Below are the code and all the weights of a small trained network. Each question names an input and a class and asks about switching units off, where a switched-off unit gives its printed mean instead of its output.

import numpy as np


def w(rows, s, z=0):
    codes = np.array(rows[::2]) - 128.0
    scale = np.full(codes.shape[1], s)
    scale[-1] = z or s
    return codes * scale


def f(y):
    return np.maximum(y, 0)


def log_softmax(a):
    a = a - a.max(-1, keepdims=True)
    return a - np.log(np.exp(a).sum(-1, keepdims=True))


def net(x, mask):
    res = np.array(x, float).reshape(1, 7) / 4 @ E
    y = f(res @ A[0][:, :-1].T + A[0][:, -1])
    res = res + np.where(mask, y, B[0][:, -1]) @ B[0][:, :-1]
    return log_softmax(res[-1] @ U[:, :-1].T + U[:, -1])


A, B = {}, {}
E = w([
[231,190,31,36,43],'x0',
[156,24,113,141,180],'x1',
[161,154,100,98,126],'x2',
[119,157,154,90,102],'x3',
[141,141,50,224,115],'x4',
[202,46,145,168,191],'x5',
[8,193,160,154,105],'x6',
],0.011)
A[0] = w([
[87,155,152,65,133,88],'neuron 0',
[185,137,91,126,105,53],'neuron 1',
[185,140,127,16,85,164],'neuron 2',
[47,189,128,171,100,69],'neuron 3',
[233,124,29,105,124,173],'neuron 4',
[195,170,86,100,99,166],'neuron 5',
[59,205,174,89,114,254],'neuron 6',
[63,169,61,146,133,133],'neuron 7',
[191,144,76,106,121,115],'neuron 8',
[150,136,163,63,116,80],'neuron 9',
[30,169,172,216,96,182],'neuron 10',
[194,113,143,92,160,144],'neuron 11',
[139,3,162,159,254,186],'neuron 12',
],0.012,0.0036)
B[0] = w([
[176,99,170,66,167,163],'neuron 0',
[115,143,93,165,102,167],'neuron 1',
[176,167,154,98,81,201],'neuron 2',
[81,130,135,125,215,188],'neuron 3',
[136,166,67,209,42,226],'neuron 4',
[89,227,107,159,91,190],'neuron 5',
[167,163,189,57,198,209],'neuron 6',
[109,168,135,153,134,170],'neuron 7',
[119,176,74,175,39,181],'neuron 8',
[163,114,130,96,101,158],'neuron 9',
[35,111,107,162,238,211],'neuron 10',
[122,122,135,150,62,179],'neuron 11',
[185,2,113,178,105,250],'neuron 12',
],0.009,0.023)
U = w([
[146,178,165,11,117,39],'0',
[153,2,132,168,112,252],'1',
[142,207,99,156,57,50],'2',
[42,155,147,125,199,150],'3',
],0.011,0.0032)

Each question gives the input, the list of numbers given to net, and the class t.
The units are the neurons (one row each of A and B). Each row of codes is followed by its name. A weight is (code - 128) times the scale printed after its matrix; where a second scale follows, it is the last column's (A, B and U).
mask holds one flag per neuron, in row order. A switched-off neuron (its flag False) gives its mean, the last column of its row in B, instead of its output. The means were averaged over made-up inputs and are rounded, as every weight is.
A unit's drop is (log p(t) with every unit on - log p(t) with that unit switched off) / (log p(t) with every unit on - log p(t) with every unit switched off).
The circuit of an input: a set's keep is (log p(t) with only the set's units on - log p(t) with every unit switched off) / (log p(t) with every unit on - log p(t) with every unit switched off). Starting from the 12 units with the biggest drops (on a tie, the unit counted first), units are removed one at a time, each time the one whose removal leaves the highest keep (on an exact tie, the one counted first), for as long as the keep stays at least 0.8.
units of the circuit, in order: the units of the circuit, biggest drop first
top k neurons: the k neurons with the biggest drops, biggest first
drop of u: that unit's drop, to one decimal
input [3,-3,2,-4,-2,-8,5], class 3: units of the circuit, in order -> (neuron 3)
input [-4,-7,7,7,-5,-4,1], class 0: top 2 neurons -> (neuron 6; neuron 0)
input [3,-8,-5,6,4,-7,-4], class 0: units of the circuit, in order -> (neuron 6; neuron 4)
input [5,6,1,5,-4,5,6], class 0: units of the circuit, in order -> (neuron 12; neuron 4)
input [4,-2,0,-8,-6,-8,8], class 3: top 2 neurons -> (neuron 10; neuron 3)
input [-1,-1,-7,-2,-2,-8,-5], class 0: top 2 neurons -> (neuron 12; neuron 10)
input [0,-7,7,1,-1,7,3], class 0: drop of neuron 4 -> 0.3
input [-2,-4,0,5,8,-6,-5], class 3: drop of neuron 3 -> 0.1
input [4,7,-6,8,7,-1,7], class 3: drop of neuron 0 -> 0.0
input [2,3,-4,-1,0,-5,1], class 3: drop of neuron 2 -> 0.1
